Moves between points:
from | φ β λ
PB | HH CH RH
MG | MJ LL RZ
MN | SJ QR RL
CL | SD ZJ BD
FB | ZR PP NG
RR | LF DP MC
PF | PP ZR PN
ZR | MC PF FB
SL | RH GS HP
HP | SL HS ZM
QR | TT MN LF
BD | CL ZM HS
MJ | RL LZ MG
GR | RZ RT HH
PN | PF MC DP
ZJ | ZM CL QP
TT | LZ RL QR
SD | NG QP CL
RF | GS RH CH
RH | PB RF SL
LZ | LL MJ TT
LF | QR SJ RR
GS | HS SL RF
DJ | RT RZ LL
NG | FB QS SD
HS | BD HP GS
RT | LM GR DJ
SJ | DP LF MN
LM | CH HH RT
DP | PN RR SJ
RL | MN TT MJ
MC | RR PN ZR
HH | GR LM PB
CH | RF PB LM
PP | QS FB PF
RZ | MG DJ GR
LL | DJ MG LZ
ZM | HP BD ZJ
QP | ZJ SD QS
QS | QP NG PP

In the rows, 133 means zero.

The rows follow the links: the fewer symbols apart two points are, the more alike their rows tend to be.

Each row is also shifted at random along 3 hidden directions that mean nothing.

Some points, each with a row of numbers:
HS
(125, 158, 114, 175, 118, 118, 67, 104, 85, 96, 91, 91, 146, 149, 148, 144, 167, 158, 147, 113, 160, 151, 255, 144, 126, 159)
MC
(76, 148, 111, 116, 126, 145, 151, 159, 193, 134, 168, 141, 161, 96, 138, 93, 107, 105, 92, 141, 151, 107, 98, 127, 123, 153)
RF
(192, 138, 119, 139, 160, 146, 171, 129, 169, 177, 137, 135, 127, 117, 175, 111, 105, 153, 68, 160, 67, 111, 109, 144, 108, 124)
RL
(101, 170, 159, 104, 135, 162, 92, 103, 119, 163, 91, 125, 119, 137, 137, 111, 187, 154, 120, 125, 135, 168, 137, 155, 195, 106)
RH
(-1, 119, 106, 167, 83, 157, 154, 149, 147, 127, 147, 132, 128, 139, 119, 145, 100, 92, 139, 124, 152, 101, 126, 71, 63, 128)
LF
(111, 160, 121, 99, 141, 146, 92, 149, 150, 128, 146, 99, 174, 113, 107, 139, 164, 123, 151, 130, 168, 131, 150, 133, 155, 136)
RR
(100, 147, 107, 107, 148, 143, 138, 153, 169, 126, 185, 121, 176, 101, 111, 141, 127, 120, 133, 135, 141, 99, 111, 128, 129, 142)
PN
(90, 154, 110, 181, 104, 159, 177, 109, 193, 175, 107, 145, 104, 131, 208, 90, 127, 145, 49, 126, 105, 145, 91, 111, 151, 148)
RT
(118, 104, 105, 148, 124, 162, 186, 119, 156, 188, 136, 146, 90, 149, 165, 140, 130, 135, 106, 125, 96, 119, 63, 98, 133, 109)
MJ
(107, 147, 130, 118, 149, 155, 121, 110, 108, 171, 139, 110, 151, 128, 131, 141, 173, 153, 138, 131, 132, 141, 115, 148, 162, 102)
PB
(50, 121, 108, 138, 97, 162, 143, 133, 154, 124, 144, 125, 145, 111, 108, 127, 110, 93, 129, 116, 171, 127, 130, 79, 98, 138)
MG
(144, 155, 145, 64, 200, 158, 139, 141, 133, 190, 167, 133, 154, 109, 128, 109, 134, 146, 87, 163, 100, 120, 65, 160, 151, 100)
NG
(87, 200, 188, 141, 92, 130, 90, 127, 143, 115, 67, 152, 128, 100, 142, 54, 130, 95, 85, 105, 197, 205, 196, 147, 178, 158)
TT
(68, 160, 149, 107, 164, 181, 145, 155, 144, 180, 153, 149, 145, 143, 135, 158, 141, 127, 131, 140, 93, 115, 76, 141, 147, 90)
SJ
(165, 89, 148, 129, 151, 112, 207, 139, 114, 173, 154, 179, 95, 168, 158, 147, 122, 158, 141, 151, 82, 137, 26, 138, 140, 108)
RZ
(65, 158, 100, 103, 147, 185, 128, 138, 164, 174, 169, 107, 159, 107, 132, 124, 133, 131, 93, 160, 108, 110, 86, 101, 112, 109)
QS
(187, 103, 92, 172, 140, 87, 150, 139, 140, 101, 160, 128, 145, 159, 149, 179, 119, 161, 183, 146, 105, 91, 157, 166, 93, 158)

In each set, the symbols that take the first to the second take the third to the fourth. Give the fourth.
Answers are names.
A (115, 138, 136, 103, 136, 131, 155, 158, 201, 131, 165, 134, 162, 81, 122, 95, 103, 113, 105, 138, 149, 111, 110, 134, 132, 151)
B (73, 101, 124, 157, 93, 107, 172, 157, 144, 90, 169, 142, 134, 123, 108, 129, 101, 119, 149, 136, 168, 118, 118, 107, 88, 165)
C (155, 91, 81, 176, 129, 121, 214, 129, 177, 161, 171, 143, 114, 155, 180, 154, 95, 158, 119, 152, 74, 76, 65, 126, 92, 154)
D DP

A (7, 121, 139, 169, 110, 150, 155, 165, 142, 127, 136, 169, 129, 132, 139, 137, 86, 92, 133, 127, 128, 121, 115, 89, 70, 128)
B (142, 150, 187, 148, 125, 96, 109, 134, 106, 97, 108, 156, 140, 148, 136, 107, 99, 148, 120, 127, 131, 177, 179, 171, 118, 134)
C (218, 153, 164, 61, 173, 139, 68, 139, 109, 119, 121, 132, 155, 112, 75, 141, 182, 120, 183, 132, 163, 153, 164, 177, 207, 129)
D PN

A (133, 119, 97, 180, 145, 93, 125, 150, 122, 94, 156, 109, 155, 165, 139, 202, 121, 152, 192, 157, 108, 86, 189, 146, 86, 151)
B (184, 150, 104, 147, 118, 151, 120, 100, 142, 161, 94, 112, 112, 127, 167, 115, 166, 147, 83, 127, 133, 148, 170, 123, 158, 141)
C (263, 105, 164, 73, 150, 83, 145, 168, 140, 78, 171, 169, 133, 101, 77, 94, 113, 108, 151, 132, 175, 143, 125, 167, 142, 163)
D MJ

A (104, 144, 101, 96, 156, 157, 121, 131, 136, 166, 181, 104, 166, 114, 100, 129, 160, 131, 121, 152, 135, 109, 108, 111, 134, 116)
B (31, 183, 151, 122, 112, 193, 86, 111, 138, 173, 66, 128, 132, 137, 146, 133, 191, 108, 112, 112, 175, 175, 150, 114, 204, 105)
C (67, 111, 115, 191, 110, 139, 203, 108, 164, 174, 129, 159, 100, 159, 181, 130, 134, 163, 99, 133, 94, 118, 67, 105, 132, 127)
D ZR

A (199, 109, 150, 92, 190, 112, 146, 139, 76, 148, 164, 143, 129, 160, 100, 150, 173, 166, 179, 140, 121, 144, 94, 160, 159, 102)
B (57, 109, 136, 183, 133, 104, 193, 149, 120, 123, 177, 176, 121, 161, 129, 134, 61, 142, 141, 154, 89, 108, 89, 131, 43, 133)
C (112, 167, 170, 161, 167, 140, 117, 157, 159, 135, 106, 145, 144, 133, 178, 116, 91, 131, 99, 141, 100, 127, 172, 180, 102, 137)
D DJ

A (101, 148, 106, 126, 122, 135, 116, 147, 170, 102, 157, 97, 164, 98, 100, 119, 148, 112, 140, 121, 187, 122, 153, 124, 136, 157)
B (179, 168, 172, 143, 161, 110, 111, 136, 113, 119, 105, 157, 130, 143, 146, 97, 114, 155, 103, 147, 110, 169, 186, 191, 130, 123)
C (184, 77, 134, 116, 147, 144, 200, 140, 130, 164, 160, 162, 102, 163, 132, 165, 122, 144, 162, 141, 81, 123, 32, 122, 129, 102)
D RR

A (152, 116, 122, 159, 161, 111, 132, 165, 137, 115, 163, 129, 152, 161, 160, 169, 101, 160, 167, 154, 83, 93, 153, 165, 74, 142)
B (202, 133, 190, 81, 158, 158, 122, 124, 127, 171, 89, 172, 104, 133, 126, 118, 150, 111, 110, 116, 133, 179, 109, 150, 195, 107)
C (86, 125, 100, 119, 135, 160, 129, 132, 161, 152, 170, 102, 167, 104, 110, 136, 135, 121, 130, 143, 143, 107, 111, 94, 106, 125)
D FB

A (117, 147, 138, 188, 153, 124, 135, 117, 123, 127, 130, 125, 143, 151, 174, 128, 114, 169, 106, 146, 98, 106, 163, 157, 87, 125)
B (126, 119, 78, 193, 136, 122, 172, 130, 168, 134, 156, 122, 122, 157, 181, 159, 106, 164, 132, 153, 82, 82, 116, 128, 87, 157)
C (222, 159, 134, 145, 146, 115, 109, 112, 118, 122, 102, 112, 133, 137, 146, 121, 145, 166, 120, 135, 137, 137, 192, 170, 137, 142)
D QS

A (173, 163, 224, 118, 137, 116, 118, 141, 138, 121, 75, 183, 116, 108, 143, 50, 88, 114, 73, 125, 167, 197, 153, 182, 154, 135)
B (126, 93, 76, 107, 136, 145, 177, 150, 145, 119, 201, 118, 153, 117, 86, 146, 108, 119, 154, 133, 130, 80, 90, 79, 71, 124)
C (133, 128, 183, 135, 115, 119, 84, 154, 99, 85, 94, 143, 132, 134, 109, 140, 124, 106, 169, 115, 178, 161, 203, 144, 127, 132)
D MC

A (248, 113, 160, 52, 143, 127, 115, 154, 145, 109, 164, 141, 144, 85, 83, 92, 126, 99, 128, 140, 167, 151, 125, 140, 148, 143)
B (63, 126, 126, 160, 121, 140, 134, 103, 89, 150, 119, 125, 119, 172, 135, 165, 175, 165, 172, 126, 143, 138, 114, 105, 163, 119)
C (120, 202, 226, 126, 138, 159, 106, 165, 171, 152, 62, 178, 120, 109, 177, 72, 92, 94, 59, 122, 130, 169, 174, 187, 141, 118)
D GR

